Here is a tiny trained network, its code and every weight. The questions are about switching its units off for an input and a target symbol, where a switched-off unit gives its printed mean instead of its output.

import numpy as np


def w(rows, s, z=0):
    codes = np.array(rows[::2]) - 128.0
    scale = np.full(codes.shape[1], s)
    scale[-1] = z or s
    return codes * scale


def softmax(a):
    e = np.exp(a - a.max(-1, keepdims=True))
    return e / e.sum(-1, keepdims=True)


def log_softmax(a):
    a = a - a.max(-1, keepdims=True)
    return a - np.log(np.exp(a).sum(-1, keepdims=True))


def net(x, mask):
    ids = ['αβδζηθμσ'.index(c) for c in x.split()]
    T = len(ids)
    res = E[ids] + P[:T]
    u = 0
    for l in range(2):
        r = res
        for j in range(3):
            rows = slice(2 * j, 2 * j + 2)
            q, k, v = (r @ M[l][rows].T for M in (Q, K, V))
            z = softmax(np.where(np.tri(T) > 0, q @ k.T / 2**0.5, -1e9)) @ v
            o = O[l][rows]
            res = res + np.where(mask[u + j], z, o[:, -1]) @ o[:, :-1]
        u += 3
    return log_softmax(res[-1] @ U[:, :-1].T + U[:, -1])


Q, K, V, O = {}, {}, {}, {}
E = w([
[120,46,55,96,218],'α',
[55,68,162,164,168],'β',
[138,113,128,249,116],'δ',
[68,161,166,138,148],'ζ',
[214,74,129,154,146],'η',
[158,99,71,123,35],'θ',
[137,194,130,121,162],'μ',
[134,59,114,188,16],'σ',
],0.02)
P = w([
[192,93,254,14,128],'0',
[70,71,75,161,131],'1',
[87,115,66,135,126],'2',
[79,120,64,125,123],'3',
[105,134,67,146,108],'4',
[73,137,63,147,106],'5',
[115,148,66,139,112],'6',
[105,153,57,150,116],'7',
],0.0062)
Q[0] = w([
[86,178,54,131,166],'L0H0',
[89,87,103,243,210],'L0H0',
[85,255,173,2,91],'L0H1',
[152,126,165,166,193],'L0H1',
[210,77,24,148,95],'L0H2',
[68,213,110,61,154],'L0H2',
],0.0081)
K[0] = w([
[157,170,198,123,13],'L0H0',
[170,56,241,106,147],'L0H0',
[116,132,2,167,172],'L0H1',
[103,122,71,55,80],'L0H1',
[218,119,157,149,131],'L0H2',
[58,185,113,211,138],'L0H2',
],0.012)
V[0] = w([
[100,5,150,173,48],'L0H0',
[170,128,128,62,39],'L0H0',
[130,185,2,116,124],'L0H1',
[202,149,69,235,168],'L0H1',
[143,236,176,155,121],'L0H2',
[45,109,46,173,175],'L0H2',
],0.0067)
O[0] = w([
[182,159,94,143,100,253],'L0H0',
[169,84,217,151,74,150],'L0H0',
[122,74,91,102,43,28],'L0H1',
[178,43,141,148,200,136],'L0H1',
[207,145,179,1,98,20],'L0H2',
[135,184,52,76,168,73],'L0H2',
],0.008,0.0058)
Q[1] = w([
[117,116,97,107,178],'L1H0',
[9,101,169,83,166],'L1H0',
[117,179,112,46,98],'L1H1',
[142,110,154,146,81],'L1H1',
[176,139,135,158,76],'L1H2',
[132,96,79,84,122],'L1H2',
],0.012)
K[1] = w([
[140,52,55,78,153],'L1H0',
[10,108,73,35,133],'L1H0',
[32,152,11,165,115],'L1H1',
[201,173,143,91,176],'L1H1',
[72,139,97,156,40],'L1H2',
[161,55,137,1,94],'L1H2',
],0.0095)
V[1] = w([
[177,181,115,159,71],'L1H0',
[119,97,197,102,158],'L1H0',
[159,117,176,83,114],'L1H1',
[123,244,176,130,127],'L1H1',
[82,77,56,49,76],'L1H2',
[64,170,97,205,115],'L1H2',
],0.011)
O[1] = w([
[54,90,255,104,199,129],'L1H0',
[120,170,120,181,128,127],'L1H0',
[13,167,159,189,134,166],'L1H1',
[147,114,96,68,166,2],'L1H1',
[71,69,133,102,102,37],'L1H2',
[133,142,215,127,105,215],'L1H2',
],0.0088,0.007)
U = w([
[162,3,117,189,233,110],'α',
[53,102,86,157,184,184],'β',
[124,184,123,225,116,35],'δ',
[130,181,150,75,103,253],'ζ',
[160,10,197,194,236,57],'η',
[183,24,146,163,36,132],'θ',
[177,179,160,75,108,237],'μ',
[83,47,159,157,75,132],'σ',
],0.006,0.0046)

Each question gives the input, a string of symbols that net reads in full, and the target symbol t.
The units are the heads (2 rows each of Q, K, V and O). Each row of codes is followed by its name. A weight is (code - 128) times the scale printed after its matrix; where a second scale follows, it is the last column's (O and U).
mask holds one flag per head, layer by layer. A switched-off head (its flag False) gives its mean, the last column of its rows in O, instead of its output. The means were averaged over made-up inputs and are rounded, as every weight is.
A unit's drop is (log p(t) with every unit on - log p(t) with that unit switched off) / (log p(t) with every unit on - log p(t) with every unit switched off).
The circuit of an input: a set's keep is (log p(t) with only the set's units on - log p(t) with every unit switched off) / (log p(t) with every unit on - log p(t) with every unit switched off). Starting from all 6 units, units are removed one at a time, each time the one whose removal leaves the highest keep (on an exact tie, the one counted first), for as long as the keep stays at least 0.8.
circuit, biggest first: the units of the circuit, biggest drop first
heads that matter: for each layer, one digit per head in row order, 1 if its drop is at least 0.15 and else 0, layers parted by /
drop when u is switched off: that unit's drop, to one decimal
input α β θ β δ, target η: circuit, biggest first => (L1H0)
input σ δ θ, target η: heads that matter => 110 / 100
input σ μ β η α η δ, target η: circuit, biggest first => (L1H0; L0H0)
input μ η β, target β: circuit, biggest first => (L0H2; L1H1; L0H0)
input η δ η η β θ μ ζ, target μ: circuit, biggest first => (L0H2; L1H1)
input δ β μ μ, target μ: circuit, biggest first => (L1H1; L0H2)
input θ σ α α η σ θ, target σ: heads that matter => 110 / 101
input β α δ η η, target μ: circuit, biggest first => (L0H1; L1H2; L1H1)
input α α η σ θ α η α, target θ: heads that matter => 000 / 110
input η α η η α, target δ: drop when L1H1 is switched off => 0.3
input η η α η, target δ: drop when L1H0 is switched off => 0.5
input β σ η μ, target μ: drop when L0H0 is switched off => 0.1
input η β μ η, target δ: drop when L1H2 is switched off => 0.2
